Below is a small trained network, with its code and all its weights. Each question gives an input and a class and asks what happens when units are switched off, that is, made to give their printed mean instead of their output.

import numpy as np


def w(rows, s, z=0):
    codes = np.array(rows[::2]) - 128.0
    scale = np.full(codes.shape[1], s)
    scale[-1] = z or s
    return codes * scale


def f(y):
    return np.maximum(y, 0)


def log_softmax(a):
    a = a - a.max(-1, keepdims=True)
    return a - np.log(np.exp(a).sum(-1, keepdims=True))


def net(x, mask):
    res = np.array(x, float).reshape(1, 7) / 4 @ E
    y = f(res @ A[0][:, :-1].T + A[0][:, -1])
    res = res + np.where(mask, y, B[0][:, -1]) @ B[0][:, :-1]
    return log_softmax(res[-1] @ U[:, :-1].T + U[:, -1])


A, B = {}, {}
E = w([
[178,234,149,84,150,98,146,128,149,127,195],'x0',
[112,74,111,13,53,134,73,174,166,18,121],'x1',
[93,164,129,34,125,189,119,129,83,70,129],'x2',
[82,81,103,96,148,195,151,234,61,200,93],'x3',
[83,77,183,99,129,121,197,21,43,146,154],'x4',
[171,122,42,111,115,204,15,63,123,123,82],'x5',
[74,159,160,158,2,178,143,155,110,136,226],'x6',
],0.0066)
A[0] = w([
[59,109,136,112,78,194,167,174,38,117,185,182],'n0',
[171,232,188,145,81,34,144,98,200,77,192,152],'n1',
[184,188,144,154,100,119,78,152,184,112,135,217],'n2',
[190,90,118,215,179,123,88,47,86,210,82,141],'n3',
[137,168,156,138,202,106,207,115,66,195,137,177],'n4',
[127,151,97,83,59,230,51,138,90,93,136,190],'n5',
[161,98,110,26,126,191,87,129,106,87,82,177],'n6',
[175,156,92,193,164,144,95,206,198,172,137,140],'n7',
[186,106,57,118,174,174,63,193,165,128,66,188],'n8',
[183,202,151,155,111,54,115,152,228,102,190,163],'n9',
[72,55,90,139,58,138,102,222,183,97,101,222],'n10',
[85,162,173,143,184,117,230,193,84,189,148,194],'n11',
[98,137,130,153,83,196,122,175,71,194,149,229],'n12',
[165,101,71,40,180,127,68,149,148,66,69,149],'n13',
[96,139,53,88,84,254,99,128,83,116,153,149],'n14',
[101,79,185,142,163,95,230,205,105,144,121,153],'n15',
[157,116,83,213,149,105,92,152,136,221,79,176],'n16',
[82,164,219,100,149,85,235,136,70,122,174,202],'n17',
[185,110,98,201,199,89,112,32,131,155,136,163],'n18',
[148,130,106,72,98,125,86,82,196,11,148,255],'n19',
[56,82,190,130,134,51,223,179,75,152,162,170],'n20',
[127,130,188,199,223,115,201,50,42,216,130,219],'n21',
[173,73,78,54,189,146,35,74,140,64,68,165],'n22',
[145,185,213,112,227,108,227,107,89,190,148,174],'n23',
[39,70,151,86,14,180,121,62,96,72,152,197],'n24',
],0.0057,0.0035)
B[0] = w([
[68,82,168,120,71,166,156,164,95,179,166,213],'n0',
[150,168,157,139,82,58,166,138,203,61,185,227],'n1',
[149,199,127,162,122,122,101,191,197,110,141,199],'n2',
[67,195,42,209,108,166,144,54,118,83,82,207],'n3',
[115,109,78,83,153,200,182,100,172,71,120,212],'n4',
[69,177,184,131,114,149,32,192,88,172,185,224],'n5',
[79,146,102,73,85,103,64,153,44,120,126,204],'n6',
[190,147,83,145,212,175,114,161,194,158,125,190],'n7',
[162,147,55,118,210,116,77,152,117,180,66,208],'n8',
[197,208,114,146,124,75,162,183,221,77,187,212],'n9',
[165,86,187,184,125,100,124,223,72,181,77,208],'n10',
[150,76,108,81,158,169,192,156,146,137,91,221],'n11',
[109,117,92,140,118,194,154,144,114,191,154,203],'n12',
[155,130,66,61,121,49,63,157,82,134,57,201],'n13',
[47,199,152,126,81,163,71,176,68,163,167,208],'n14',
[157,81,121,109,133,93,206,130,118,188,98,197],'n15',
[167,168,74,199,172,178,121,117,140,155,79,198],'n16',
[136,88,169,39,138,119,201,115,159,112,166,229],'n17',
[94,198,66,190,88,133,137,72,137,53,125,205],'n18',
[131,155,205,98,96,66,47,123,119,73,149,231],'n19',
[191,38,176,107,118,112,227,110,102,165,94,217],'n20',
[72,128,55,110,96,203,212,31,133,61,109,254],'n21',
[109,175,112,109,113,63,38,94,58,90,41,216],'n22',
[93,94,51,45,156,174,201,85,176,53,141,228],'n23',
[110,81,254,159,102,169,70,88,126,139,166,230],'n24',
],0.0059,0.009)
U = w([
[187,207,156,148,105,33,135,155,216,60,210,214],'0',
[203,156,90,176,241,162,87,201,167,195,89,113],'1',
[131,162,100,37,126,25,34,134,57,99,55,94],'2',
[167,51,167,170,107,88,195,175,78,211,76,125],'3',
[120,60,228,150,113,99,75,33,116,83,134,254],'4',
[98,183,50,234,121,170,149,37,123,96,88,158],'5',
[125,78,106,1,163,162,220,86,146,107,135,56],'6',
[61,154,170,128,72,198,89,179,70,192,203,56],'7',
],0.0064,0.00064)

Each question gives the input, the list of numbers given to net, and the class t.
The units are the neurons (one row each of A and B). Each row of codes is followed by its name. A weight is (code - 128) times the scale printed after its matrix; where a second scale follows, it is the last column's (A, B and U).
mask holds one flag per neuron, in row order. A switched-off neuron (its flag False) gives its mean, the last column of its row in B, instead of its output. The means were averaged over made-up inputs and are rounded, as every weight is.
A unit's drop is (log p(t) with every unit on - log p(t) with that unit switched off) / (log p(t) with every unit on - log p(t) with every unit switched off).
The circuit of an input: a set's keep is (log p(t) with only the set's units on - log p(t) with every unit switched off) / (log p(t) with every unit on - log p(t) with every unit switched off). Starting from the 12 units with the biggest drops (on a tie, the unit counted first), units are removed one at a time, each time the one whose removal leaves the highest keep (on an exact tie, the one counted first), for as long as the keep stays at least 0.8.
units of the circuit, in order: the units of the circuit, biggest drop first
most important unit: the unit with the biggest drop
top k neurons: the k neurons with the biggest drops, biggest first
drop of u: that unit's drop, to one decimal
input [-5,8,1,-6,4,7,5], class 7: most important unit : n24
input [-3,-3,4,8,3,3,-2], class 7: units of the circuit, in order : (n14 n0)
input [-2,3,-3,6,0,7,0], class 2: units of the circuit, in order : (n22 n13)
input [1,8,5,1,7,-4,-4], class 2: units of the circuit, in order : (n6 n21)
input [-1,6,5,6,4,0,-2], class 7: top 4 neurons : (n0 n24 n14 n5)
input [7,-4,-5,-2,-1,4,-3], class 5: units of the circuit, in order : (n3 n18)
input [4,-7,-6,-3,-7,-7,-8], class 5: units of the circuit, in order : (n21 n3)
input [6,6,7,-4,5,-5,-4], class 0: top 3 neurons : (n1 n19 n21)
input [3,-7,-5,3,-8,-8,-3], class 6: top 2 neurons : (n23 n21)
input [-6,-6,-3,-2,-7,7,-7], class 5: top 3 neurons : (n3 n18 n22)
input [-7,-3,-6,-4,-7,-3,-2], class 1: top 2 neurons : (n7 n21)
input [3,4,-2,3,-8,-7,-3], class 1: top 2 neurons : (n7 n8)
input [-3,6,7,-4,8,-5,5], class 4: top 2 neurons : (n24 n20)
input [-3,7,6,-4,-7,-1,7], class 7: top neuron : (n5)
input [6,5,-7,-1,4,7,0], class 2: drop of n22 : 0.2
input [1,-8,-3,5,-2,-5,-6], class 6: drop of n11 : 0.1
input [4,-3,8,1,-7,8,2], class 2: drop of n21 : 0.0
input [3,8,4,-3,3,5,5], class 7: drop of n5 : 0.2
